Here is a tiny trained network, its code and every weight. The questions are about switching its units off for an input and a class, where a switched-off unit gives its printed mean instead of its output.

import numpy as np


def w(rows, s, z=0):
    codes = np.array(rows[::2]) - 128.0
    scale = np.full(codes.shape[1], s)
    scale[-1] = z or s
    return codes * scale


def f(y):
    return np.maximum(y, 0)


def log_softmax(a):
    a = a - a.max(-1, keepdims=True)
    return a - np.log(np.exp(a).sum(-1, keepdims=True))


def net(x, mask):
    res = np.array(x, float).reshape(1, 3) / 4 @ E
    y = f(res @ A[0][:, :-1].T + A[0][:, -1])
    res = res + np.where(mask, y, B[0][:, -1]) @ B[0][:, :-1]
    return log_softmax(res[-1] @ U[:, :-1].T + U[:, -1])


A, B = {}, {}
E = w([
[134,67,181,254,186,129,102,44,68],'x0',
[39,84,41,146,191,219,114,212,92],'x1',
[83,6,154,110,124,6,243,186,68],'x2',
],0.0087)
A[0] = w([
[210,110,111,190,171,196,100,78,83,210],'n1',
[173,169,175,142,125,131,117,88,154,172],'n2',
[80,166,52,76,165,125,135,163,155,131],'n3',
[139,100,129,119,128,165,135,134,88,123],'n4',
[70,101,99,161,206,187,85,120,81,145],'n5',
[125,132,124,119,124,239,135,169,134,108],'n6',
[115,124,158,131,147,97,121,31,119,68],'n7',
[140,102,149,145,90,100,137,137,125,83],'n8',
[215,152,194,147,121,139,117,10,162,253],'n9',
[195,156,139,144,93,137,126,123,143,122],'n10',
[56,107,96,152,133,176,112,132,131,205],'n11',
[173,101,146,68,91,129,126,127,121,184],'n12',
[135,61,123,125,117,58,192,93,126,187],'n13',
],0.011,0.0032)
B[0] = w([
[101,196,99,109,147,69,98,28,118,212],'n1',
[82,156,147,115,122,135,101,105,125,194],'n2',
[101,173,44,197,2,175,119,127,66,191],'n3',
[176,131,106,143,119,154,178,135,148,147],'n4',
[131,59,155,52,190,43,145,102,159,210],'n5',
[163,71,99,150,136,168,136,159,104,180],'n6',
[102,147,107,169,91,85,78,185,74,177],'n7',
[149,75,154,122,157,141,97,159,167,157],'n8',
[21,192,36,175,40,29,46,78,37,251],'n9',
[118,153,138,147,107,149,90,159,110,171],'n10',
[180,25,175,105,192,177,238,137,199,188],'n11',
[91,120,99,127,87,115,154,46,120,167],'n12',
[141,137,136,110,167,188,148,102,160,213],'n13',
],0.0092,0.015)
U = w([
[184,118,141,148,77,215,126,217,117,2],'0',
[38,254,75,151,58,83,41,42,71,254],'1',
[181,112,206,82,209,122,162,73,164,68],'2',
],0.0086,0.00092)

Each question gives the input, the list of numbers given to net, and the class t.
The units are the neurons (one row each of A and B). Each row of codes is followed by its name. A weight is (code - 128) times the scale printed after its matrix; where a second scale follows, it is the last column's (A, B and U).
mask holds one flag per neuron, in row order. A switched-off neuron (its flag False) gives its mean, the last column of its row in B, instead of its output. The means were averaged over made-up inputs and are rounded, as every weight is.
A unit's drop is (log p(t) with every unit on - log p(t) with that unit switched off) / (log p(t) with every unit on - log p(t) with every unit switched off).
The circuit of an input: a set's keep is (log p(t) with only the set's units on - log p(t) with every unit switched off) / (log p(t) with every unit on - log p(t) with every unit switched off). Starting from the 12 units with the biggest drops (on a tie, the unit counted first), units are removed one at a time, each time the one whose removal leaves the highest keep (on an exact tie, the one counted first), for as long as the keep stays at least 0.8.
circuit, biggest first: the units of the circuit, biggest drop first
unit that matters most: the unit with the biggest drop
top k neurons: the k neurons with the biggest drops, biggest first
drop of u: that unit's drop, to one decimal
input [-4,1,-4], class 0: circuit, biggest first	[n9, n1]
input [-5,3,-8], class 0: circuit, biggest first	[n9, n6]
input [-2,6,2], class 0: unit that matters most	n3
input [-7,1,-6], class 0: top 3 neurons	[n9, n1, n6]
input [-1,2,6], class 0: top 2 neurons	[n9, n5]
input [-1,-1,1], class 2: top 3 neurons	[n9, n3, n1]
input [-6,3,5], class 0: top 2 neurons	[n9, n1]
input [-1,1,8], class 2: drop of n9	0.4
input [-3,-4,7], class 2: drop of n9	0.3
input [-5,5,0], class 0: drop of n9	0.2
